[[10, -25, 11, 7, 16, 14, 5, 13, 13, 8, 3],
 [6, 13, 15, 16, 18, 15, 5, 15, 6, 5, 10],
 [24, -6, 2, 22, 18, 9, 7, 7, 7, 7, -15],
 [-2, -14, 13, 9, 4, 8, 21, -3, 10, 15, 7],
 [1, -4, 18, 6, 23, 17, 4, 4, 8, 9, 10],
 [2, -4, 3, 5, 14, 7, 7, 18, 11, 8, -15],
 [-9, 6, 6, 6, 22, 18, 10, -1, 12, 9, 18],
 [-5, 4, 22, 4, 17, 17, 13, 2, 9, 5, 29],
 [15, 10, 7, 10, 13, 14, 5, 8, 10, 12, 26],
 [16, 11, 9, 23, 26, 13, 8, 10, 0, 1, 12],
 [7, 22, 9, 14, -1, 8, 7, 19, 6, 9, 5],
 [3, 18, 13, 10, 4, 6, 6, 3, 15, 7, 8],
 [10, 15, 11, 5, 8, 14, 6, 18, 5, 12, 26]]
Rows and columns are numbered from 0.
Read off the entry in the bottom-right corner.
Answer: 26
Read off the entry at row 2, column 0.
Answer: 24
The bottom entry of the column that holds the smallest entry: 15
Read off the entry in row 1 and column 0.
Answer: 6
Read off the entry just right of the centre entry.
Answer: 10
Read off the minimum.
Answer: -25
The entry in the top-left corner: 10
The entry directly above the largest entry -> 18
Read off the entry at row 2, column 2.
Answer: 2
The entry just left of the largest entry: 5
Read off the top-right entry.
Answer: 3
The entry at row 0, column 2 is 11
Read off the entry in the bottom-left corner.
Answer: 10
The entry directly above the centre entry -> 7
Read off the entry just right of -9.
Answer: 6
The entry in row 1 and column 1 -> 13
Read off the entry at row 1, column 2.
Answer: 15
Read off the entry just left of the centre entry.
Answer: 22

Questions about the table below. Rows and columns are numbered from 0.
1) The entry in the bottom-right corner?
2) The entry at row 0, column 1?
3) The entry in row 1 and column 0?
4) The entry directly below 42?
5) The entry at row 0, column 2?
6) The top entry of the column that holds the largest entry?
7) The entry in row 2 and column 0?
[[65 59 61 60 63 61 58 64 63 65 64 61 64]
 [68 72 59 59 60 55 58 62 61 64 64 72 59]
 [69 88 55 51 58 40 63 73 61 67 76 73 60]
 [63 61 64 58 59 66 64 61 63 64 65 59 63]
 [60 64 69 57 60 58 61 60 61 67 61 64 66]
 [56 43 54 47 82 75 63 62 63 78 54 66 47]
 [70 67 56 67 69 83 80 70 40 80 71 78 55]
 [47 54 73 69 56 64 49 58 56 52 52 65 55]
 [72 37 71 83 58 87 48 36 64 51 42 69 62]
 [53 57 69 69 62 63 56 59 64 58 55 63 60]
 [95 80 25 53 43 65 81 80  2 53 82 77 73]
 [63 82 71 68 40 45 63 71 59 59 72 56 68]
 [75 49 61 60 62 68 52 77 46 66 67 55 59]
 [64 64 70 73 81 80 76 61 57 74 60 77 61]]
1) 61
2) 59
3) 68
4) 55
5) 61
6) 65
7) 69

Questions about the array below.
1) Give the minimum.
2) Give the entry directly above -1.01.
3) Give the third entry in reading order.
4) Give the entry directly below the largest entry.
5) Give the entry directly below the smallest entry.
6) Give the largest entry in the first row.
7) Give the third entry on the diagonal from the top-right corner.
8) Give the top-left entry.
 0.26   0.66  -0.19   2.28   0.48   1.12  -2.49   0.50   1.31  -0.37   0.89  -1.02   0.59  -1.02
 0.39   0.37  -1.12  -1.41   2.61   1.32  -0.14   1.69   0.18   1.78  -2.37  -1.53  -0.13  -0.06
 1.47  -1.25  -1.39  -2.37   1.10   0.28   0.31   1.51   0.50   2.01  -2.69   0.46  -0.60   0.63
-0.01  -1.31  -2.53   0.03  -0.82  -0.29  -0.30  -2.26  -1.86  -1.80   1.04   3.21  -0.49  -0.39
-1.09  -0.69  -1.42  -0.71  -0.87   0.54  -1.24  -0.24  -0.74   0.02  -0.06   1.37   0.12   0.33
-0.27   0.18   1.16  -2.14   0.54  -1.01   3.12  -0.13  -1.31   0.73  -1.24  -0.49  -0.44   0.88
-0.40  -0.26   0.40  -3.61   1.01  -0.73   3.39   0.27  -1.73   1.51  -2.49  -0.26  -0.61   1.36
-1.59   1.17   0.11   1.19   0.32   0.59  -0.56  -0.84  -0.99  -1.17   1.37  -0.78   0.66  -0.79
 0.44  -0.89   0.83   0.43  -2.15  -1.74   1.23  -1.46  -0.28  -1.16   1.33   1.97  -0.43   0.44
-5.03   1.14  -2.08  -1.31   0.86   3.20  -2.81   0.13  -2.66   0.58  -0.38  -1.08   1.22  -0.21
-1.26  -0.31  -2.19   0.13   0.10   1.25  -1.89  -0.71  -1.16  -0.69   0.51   1.10   0.18  -0.52
-3.24   1.51  -1.23  -1.26   2.46   1.87   0.06  -0.56  -3.13  -0.12  -0.61  -1.62   0.44  -0.74
1) -5.03
2) 0.54
3) -0.19
4) -0.56
5) -1.26
6) 2.28
7) 0.46
8) 0.26

Questions about the array below.
1) Which number is the top-left entry?
2) Which number is the third entry from the end, reading row by row?
3) Which number is the entry just right of the largest entry?
4) Which number is the largest entry in the last column?
5) Which number is the 3rd entry in reading order?
6) Which number is the second entry on the diagonal from the top-right corner?
7) Which number is the entry directly below 1.50?
8) Which number is the entry directly below 1.84?
[[-2.85  3.01 -2.65  4.70  1.73  1.50 -2.37 -4.12]
 [-4.07  3.90  4.75 -2.78 -2.21  2.10 -1.39 -0.27]
 [ 1.84  0.90 -3.27  1.23 -5.38  4.96 -0.69  2.74]
 [ 2.36 -2.83  0.87 -2.87  2.06  5.23 -2.55 -3.51]
 [-2.01 -2.29  3.05  3.27 -3.53  1.93  3.87 -3.12]]
1) -2.85
2) 1.93
3) -2.55
4) 2.74
5) -2.65
6) -1.39
7) 2.10
8) 2.36

Questions about the array below. Rows and columns are numbered from 0.
1) Report the entry in row 2 and column 1.
2) Report the entry just left of 0.07.
3) Report the entry at row 0, column 0.
4) Report the entry just left of 3.59.
5) Report the entry in row 1 and column 1.
6) Report the entry directly above -2.55.
7) Report the entry at row 1, column 0.
8) Report the entry in the bottom-right corner.
[[-0.62 -1.50  3.36  3.59  5.30  5.52 -4.23]
 [ 3.02  6.10  1.11  2.46 -4.35  5.25 -6.33]
 [ 1.91  2.74 -2.92 -1.98 -1.45  1.86  2.08]
 [-0.05 -1.41  0.07 -4.11 -4.73 -4.88 -2.70]
 [ 0.76 -1.31 -3.20 -3.04 -0.32  0.00  1.60]
 [-2.65 -1.33  4.54  3.47  0.71  1.36 -3.39]
 [-1.19 -0.04 -1.48  1.63  3.84  4.07  4.35]
 [ 0.93  2.52 -2.55 -1.35  0.06  0.98  1.36]]
1) 2.74
2) -1.41
3) -0.62
4) 3.36
5) 6.10
6) -1.48
7) 3.02
8) 1.36
